Below are the code and all the weights of a small trained network. Each question names an input and a target symbol and asks about switching units off, where a switched-off unit gives its printed mean instead of its output.

import numpy as np


def w(rows, s, z=0):
    codes = np.array(rows[::2]) - 128.0
    scale = np.full(codes.shape[1], s)
    scale[-1] = z or s
    return codes * scale


def f(y):
    return y / 2 * (1 + np.tanh(0.7978845608 * (y + 0.044715 * y**3)))


def softmax(a):
    e = np.exp(a - a.max(-1, keepdims=True))
    return e / e.sum(-1, keepdims=True)


def log_softmax(a):
    a = a - a.max(-1, keepdims=True)
    return a - np.log(np.exp(a).sum(-1, keepdims=True))


def net(x, mask):
    ids = ['ΓΛΞΦαβδεημ'.index(c) for c in x.split()]
    T = len(ids)
    res = E[ids] + P[:T]
    q, k, v = (res @ M[0].T for M in (Q, K, V))
    z = softmax(np.where(np.tri(T) > 0, q @ k.T / 3**0.5, -1e9)) @ v
    res = res + np.where(mask[0], z, O[0][:, -1]) @ O[0][:, :-1]
    y = f(res @ A[0][:, :-1].T + A[0][:, -1])
    res = res + np.where(mask[1:25], y, B[0][:, -1]) @ B[0][:, :-1]
    return log_softmax(res[-1] @ U[:, :-1].T + U[:, -1])


Q, K, V, O, A, B = {}, {}, {}, {}, {}, {}
E = w([
[154,135,78],'Γ',
[124,109,168],'Λ',
[183,175,55],'Ξ',
[226,126,98],'Φ',
[151,134,83],'α',
[137,143,147],'β',
[161,213,99],'δ',
[43,137,68],'ε',
[3,211,197],'η',
[143,91,97],'μ',
],0.018)
P = w([
[75,163,6],'0',
[118,73,112],'1',
[123,72,107],'2',
[129,71,102],'3',
[125,90,120],'4',
[125,90,118],'5',
[133,94,120],'6',
[134,103,115],'7',
[128,90,120],'8',
[133,92,118],'9',
[134,89,120],'10',
[133,99,111],'11',
[138,103,108],'12',
[128,95,114],'13',
],0.013)
Q[0] = w([
[44,150,125],'h1',
[115,163,131],'h1',
[148,189,252],'h1',
],0.021)
K[0] = w([
[60,70,152],'h1',
[160,70,156],'h1',
[229,103,253],'h1',
],0.017)
V[0] = w([
[39,117,103],'h1',
[194,234,101],'h1',
[35,183,254],'h1',
],0.013)
O[0] = w([
[75,203,125,205],'h1',
[197,97,219,194],'h1',
[226,251,66,5],'h1',
],0.014,0.011)
A[0] = w([
[212,99,82,146],'n1',
[72,123,101,160],'n2',
[120,34,116,98],'n3',
[49,240,172,137],'n4',
[224,77,99,64],'n5',
[121,76,166,119],'n6',
[125,103,144,145],'n7',
[19,183,185,110],'n8',
[146,123,144,117],'n9',
[111,48,25,217],'n10',
[173,97,52,255],'n11',
[157,120,113,160],'n12',
[108,157,164,147],'n13',
[223,150,191,138],'n14',
[146,97,90,113],'n15',
[147,109,166,133],'n16',
[239,118,116,126],'n17',
[63,118,131,82],'n18',
[200,7,2,62],'n19',
[139,23,44,116],'n20',
[98,143,126,114],'n21',
[92,187,203,128],'n22',
[69,128,143,60],'n23',
[132,112,124,101],'n24',
],0.0094,0.0059)
B[0] = w([
[112,117,161,131],'n1',
[156,103,150,184],'n2',
[144,142,114,249],'n3',
[116,98,202,212],'n4',
[85,180,89,134],'n5',
[131,162,96,246],'n6',
[133,147,110,183],'n7',
[184,143,78,229],'n8',
[128,146,135,136],'n9',
[81,77,86,182],'n10',
[94,5,96,132],'n11',
[107,107,141,126],'n12',
[122,99,101,150],'n13',
[148,66,77,158],'n14',
[109,117,109,123],'n15',
[127,181,129,183],'n16',
[107,135,167,139],'n17',
[129,182,171,197],'n18',
[69,104,170,130],'n19',
[148,145,125,181],'n20',
[130,137,138,145],'n21',
[123,119,83,165],'n22',
[128,174,172,182],'n23',
[130,142,126,133],'n24',
],0.016,0.017)
U = w([
[164,139,120,12],'Γ',
[127,78,126,204],'Λ',
[198,149,163,4],'Ξ',
[99,121,180,140],'Φ',
[160,137,121,51],'α',
[154,87,137,175],'β',
[251,88,122,240],'δ',
[178,107,212,74],'ε',
[192,49,195,148],'η',
[120,141,73,202],'μ',
],0.011,0.0027)

Each question gives the input, a string of symbols that net reads in full, and the target symbol t.
The units are the heads (3 rows each of Q, K, V and O) and the neurons (one row each of A and B). Each row of codes is followed by its name. A weight is (code - 128) times the scale printed after its matrix; where a second scale follows, it is the last column's (O, A, B and U).
mask holds one flag per unit, heads first, then neurons. A switched-off unit (its flag False) gives its mean, the last column of its rows in O or B, instead of its output. The means were averaged over made-up inputs and are rounded, as every weight is.
A unit's drop is (log p(t) with every unit on - log p(t) with that unit switched off) / (log p(t) with every unit on - log p(t) with every unit switched off).
The circuit of an input: a set's keep is (log p(t) with only the set's units on - log p(t) with every unit switched off) / (log p(t) with every unit on - log p(t) with every unit switched off). Starting from the 12 units with the biggest drops (on a tie, the unit counted first), units are removed one at a time, each time the one whose removal leaves the highest keep (on an exact tie, the one counted first), for as long as the keep stays at least 0.8.
circuit, biggest first: the units of the circuit, biggest drop first
unit that matters most: the unit with the biggest drop
k most important neurons: the k neurons with the biggest drops, biggest first
drop when u is switched off: that unit's drop, to one decimal
input Λ η α, target Λ: unit that matters most => h1
input δ α Λ, target δ: circuit, biggest first => [h1 n14 n4 n6]
input η Φ δ η μ, target η: 2 most important neurons => [n4 n11]
input ε μ μ δ, target ε: circuit, biggest first => [n4 h1 n6 n10]
input Φ α δ μ Λ α Φ μ Λ δ Γ α Γ, target Φ: 2 most important neurons => [n19 n8]
input μ δ Ξ δ μ δ Ξ, target μ: circuit, biggest first => [n4 h1]
input μ Λ Γ Ξ, target μ: circuit, biggest first => [h1 n4]
input δ ε Γ η μ μ μ μ μ μ α β, target μ: circuit, biggest first => [n4 h1]
input μ β δ δ α, target μ: circuit, biggest first => [n4 h1 n8]
input δ μ δ μ μ, target δ: circuit, biggest first => [h1 n4 n6]
input δ Γ β, target δ: 2 most important neurons => [n14 n4]
input β μ Λ Φ ε Λ Λ ε Λ δ Λ η ε, target Φ: circuit, biggest first => [n4 h1 n6]
input μ μ Γ η Γ Ξ Φ μ δ μ δ μ, target μ: circuit, biggest first => [n4 h1 n6]
input Ξ Λ δ, target Ξ: unit that matters most => h1
input Ξ Ξ δ η α η ε δ δ δ μ Ξ β, target δ: circuit, biggest first => [h1 n4]
input δ δ Ξ η δ, target δ: circuit, biggest first => [h1 n4]
input δ δ δ, target δ: 2 most important neurons => [n14 n4]
input ε δ Γ Ξ α Ξ Φ δ ε Γ η Ξ Φ μ, target ε: 2 most important neurons => [n4 n6]
input δ α Γ ε Λ μ Λ β μ ε, target Φ: 2 most important neurons => [n4 n18]
input Λ Ξ δ ε μ μ α δ δ Λ Φ, target Λ: unit that matters most => n5
input η δ μ α α η δ μ β β Γ, target η: 4 most important neurons => [n4 n11 n14 n17]
input Ξ μ β μ δ Φ Φ Γ Ξ Λ α ε Ξ, target Ξ: 4 most important neurons => [n6 n16 n3 n4]
input η β μ ε δ μ η μ η Γ, target η: 4 most important neurons => [n4 n11 n14 n6]
input Λ ε ε μ, target Λ: 2 most important neurons => [n10 n6]
input μ Γ Λ, target μ: 4 most important neurons => [n4 n10 n6 n8]
input β ε Λ δ η δ δ Λ η δ δ δ μ Λ, target δ: 4 most important neurons => [n4 n14 n10 n18]
input Λ μ Λ Γ Λ, target μ: circuit, biggest first => [h1]
input μ Λ μ Γ, target μ: drop when n8 is switched off => 0.2
input Ξ δ μ η Ξ, target Ξ: drop when h1 is switched off => 2.3
input η β δ, target η: drop when n8 is switched off => 0.4
